Here is a tiny trained network, its code and every weight. The questions are about switching its units off for an input and a class, where a switched-off unit gives its printed mean instead of its output.

import numpy as np


def w(rows, s, z=0):
    codes = np.array(rows[::2]) - 128.0
    scale = np.full(codes.shape[1], s)
    scale[-1] = z or s
    return codes * scale


def f(y):
    return np.maximum(y, 0)


def log_softmax(a):
    a = a - a.max(-1, keepdims=True)
    return a - np.log(np.exp(a).sum(-1, keepdims=True))


def net(x, mask):
    res = np.array(x, float).reshape(1, 8) / 4 @ E
    y = f(res @ A[0][:, :-1].T + A[0][:, -1])
    res = res + np.where(mask, y, B[0][:, -1]) @ B[0][:, :-1]
    return log_softmax(res[-1] @ U[:, :-1].T + U[:, -1])


A, B = {}, {}
E = w([
[126,121,122,129,129,123,124,131],'x0',
[133,129,125,124,129,127,129,124],'x1',
[110,70,57,127,208,206,201,185],'x2',
[122,124,131,135,125,128,123,134],'x3',
[111,197,42,102,22,191,47,214],'x4',
[131,129,134,131,121,134,139,130],'x5',
[131,126,129,129,123,132,133,125],'x6',
[6,65,174,13,80,68,168,169],'x7',
],0.014)
A[0] = w([
[178,174,82,152,87,169,101,190,186],'n0',
[46,80,177,40,110,92,149,159,108],'n1',
[141,112,178,143,195,96,161,85,250],'n2',
[30,84,156,10,84,70,171,169,129],'n3',
[152,174,183,138,78,55,99,104,245],'n4',
[187,153,109,178,157,137,101,132,232],'n5',
[130,179,119,130,49,113,51,144,182],'n6',
[103,94,62,127,184,184,195,174,137],'n7',
[120,76,134,130,209,136,182,118,159],'n8',
[149,113,188,154,135,65,126,105,244],'n9',
[103,91,52,108,200,188,183,165,139],'n10',
[113,162,56,96,35,186,70,173,129],'n11',
],0.013,0.011)
B[0] = w([
[184,177,91,175,111,155,82,122,197],'n0',
[63,107,149,34,128,104,147,152,224],'n1',
[102,92,215,134,222,107,221,87,220],'n2',
[29,112,118,6,76,99,123,150,252],'n3',
[94,151,187,167,113,33,78,26,214],'n4',
[200,118,167,192,162,157,171,90,198],'n5',
[145,135,120,150,67,69,61,84,204],'n6',
[133,101,87,123,136,207,142,237,198],'n7',
[177,91,124,109,148,111,183,184,199],'n8',
[126,116,198,173,179,103,174,71,201],'n9',
[158,108,80,102,149,203,172,226,202],'n10',
[84,220,46,140,76,179,37,187,217],'n11',
],0.014,0.033)
U = w([
[183,141,211,223,181,58,158,38,200],'0',
[17,105,212,79,159,30,146,56,157],'1',
[228,72,145,186,222,175,202,154,189],'2',
[82,51,153,41,197,114,208,186,62],'3',
[224,190,110,222,70,74,49,72,150],'4',
[42,172,110,73,10,44,44,97,100],'5',
[218,178,41,207,156,209,95,183,127],'6',
[35,138,43,68,64,186,98,211,11],'7',
],0.011,0.012)

Each question gives the input, the list of numbers given to net, and the class t.
The units are the neurons (one row each of A and B). Each row of codes is followed by its name. A weight is (code - 128) times the scale printed after its matrix; where a second scale follows, it is the last column's (A, B and U).
mask holds one flag per neuron, in row order. A switched-off neuron (its flag False) gives its mean, the last column of its row in B, instead of its output. The means were averaged over made-up inputs and are rounded, as every weight is.
A unit's drop is (log p(t) with every unit on - log p(t) with that unit switched off) / (log p(t) with every unit on - log p(t) with every unit switched off).
The circuit of an input: a set's keep is (log p(t) with only the set's units on - log p(t) with every unit switched off) / (log p(t) with every unit on - log p(t) with every unit switched off). Starting from all 12 units, units are removed one at a time, each time the one whose removal leaves the highest keep (on an exact tie, the one counted first), for as long as the keep stays at least 0.8.
units of the circuit, in order: the units of the circuit, biggest drop first
k most important neurons: the k neurons with the biggest drops, biggest first
drop when u is switched off: that unit's drop, to one decimal
input [2,6,-5,5,1,-4,-7,7], class 5: units of the circuit, in order	(n2)
input [-5,-4,1,1,-8,-8,2,1], class 3: 2 most important neurons	(n8 n4)
input [0,1,-6,-8,4,-1,-1,0], class 4: 2 most important neurons	(n3 n1)
input [-2,8,-8,3,-1,0,8,0], class 0: 2 most important neurons	(n3 n1)
input [-2,7,1,-3,-4,3,-6,-5], class 2: 2 most important neurons	(n4 n6)
input [-1,2,-5,0,1,2,2,-1], class 4: 2 most important neurons	(n3 n2)
input [6,0,3,-2,-6,-3,-4,0], class 2: 2 most important neurons	(n3 n1)
input [1,2,-3,3,1,-1,6,2], class 5: drop when n2 is switched off	2.2
input [-3,6,-5,5,-3,-6,-2,-2], class 0: drop when n3 is switched off	0.3
input [-3,1,8,6,2,-2,-8,4], class 7: drop when n0 is switched off	0.0
